Below is a small trained network, with its code and all its weights. Each question gives an input and a class and asks what happens when units are switched off, that is, made to give their printed mean instead of their output.

import numpy as np


def w(rows, s, z=0):
    codes = np.array(rows[::2]) - 128.0
    scale = np.full(codes.shape[1], s)
    scale[-1] = z or s
    return codes * scale


def f(y):
    return np.maximum(y, 0)


def log_softmax(a):
    a = a - a.max(-1, keepdims=True)
    return a - np.log(np.exp(a).sum(-1, keepdims=True))


def net(x, mask):
    res = np.array(x, float).reshape(1, 3) / 4 @ E
    y = f(res @ A[0][:, :-1].T + A[0][:, -1])
    res = res + np.where(mask, y, B[0][:, -1]) @ B[0][:, :-1]
    return log_softmax(res[-1] @ U[:, :-1].T + U[:, -1])


A, B = {}, {}
E = w([
[186,166,81,16,103,181,155,146],'x0',
[140,192,227,180,8,179,89,81],'x1',
[71,143,88,140,73,70,171,194],'x2',
],0.014)
A[0] = w([
[144,43,78,113,246,101,178,215,19],'n0',
[53,54,139,156,189,69,96,104,100],'n1',
[144,37,101,91,201,171,57,55,82],'n2',
[174,166,55,20,148,168,159,171,100],'n3',
[61,178,121,129,95,77,204,184,2],'n4',
[97,106,62,133,71,76,147,209,114],'n5',
],0.011,0.0068)
B[0] = w([
[156,106,117,178,29,164,227,203,255],'n0',
[124,242,122,108,151,82,164,81,205],'n1',
[151,59,178,100,168,156,55,114,197],'n2',
[85,204,152,134,165,92,153,99,247],'n3',
[205,115,220,80,139,141,120,65,180],'n4',
[199,58,139,7,150,130,82,64,207],'n5',
],0.011,0.019)
U = w([
[183,3,142,91,166,172,87,94,69],'0',
[149,116,119,187,5,205,146,168,96],'1',
[96,214,103,132,172,96,151,95,63],'2',
[103,95,58,112,137,133,103,123,250],'3',
],0.014,0.018)

Each question gives the input, the list of numbers given to net, and the class t.
The units are the neurons (one row each of A and B). Each row of codes is followed by its name. A weight is (code - 128) times the scale printed after its matrix; where a second scale follows, it is the last column's (A, B and U).
mask holds one flag per neuron, in row order. A switched-off neuron (its flag False) gives its mean, the last column of its row in B, instead of its output. The means were averaged over made-up inputs and are rounded, as every weight is.
A unit's drop is (log p(t) with every unit on - log p(t) with that unit switched off) / (log p(t) with every unit on - log p(t) with every unit switched off).
The circuit of an input: a set's keep is (log p(t) with only the set's units on - log p(t) with every unit switched off) / (log p(t) with every unit on - log p(t) with every unit switched off). Starting from all 6 units, units are removed one at a time, each time the one whose removal leaves the highest keep (on an exact tie, the one counted first), for as long as the keep stays at least 0.8.
units of the circuit, in order: the units of the circuit, biggest drop first
most important unit: the unit with the biggest drop
k most important neurons: the k neurons with the biggest drops, biggest first
drop of u: that unit's drop, to one decimal
input [7,-3,-6], class 2: most important unit -> n3
input [7,-4,7], class 0: 3 most important neurons -> n5, n4, n1
input [8,-1,5], class 2: 2 most important neurons -> n3, n2
input [1,-2,-1], class 3: 2 most important neurons -> n0, n5
input [-2,-4,4], class 0: 2 most important neurons -> n5, n4
input [-5,4,6], class 0: units of the circuit, in order -> n0, n3
input [-8,-1,-7], class 2: 3 most important neurons -> n1, n5, n4
input [8,6,-3], class 2: 2 most important neurons -> n0, n3
input [-2,-7,-5], class 1: 2 most important neurons -> n0, n5
input [7,2,1], class 2: 2 most important neurons -> n0, n3
input [4,-4,-2], class 1: 2 most important neurons -> n0, n1
input [5,2,5], class 0: units of the circuit, in order -> n1, n0
input [-6,7,7], class 0: 2 most important neurons -> n0, n4
input [-8,-8,0], class 1: 2 most important neurons -> n0, n3
input [-8,7,4], class 2: 2 most important neurons -> n0, n1
input [-8,2,-5], class 2: most important unit -> n1
input [8,0,8], class 0: 3 most important neurons -> n5, n4, n1
input [7,-6,-5], class 2: 2 most important neurons -> n3, n5
input [8,-2,-5], class 2: drop of n3 -> 2.1
input [1,-7,0], class 1: most important unit -> n0
input [-4,-2,7], class 0: drop of n5 -> 0.6
input [8,-8,1], class 1: drop of n4 -> 0.0
input [-4,1,7], class 0: drop of n5 -> 0.1
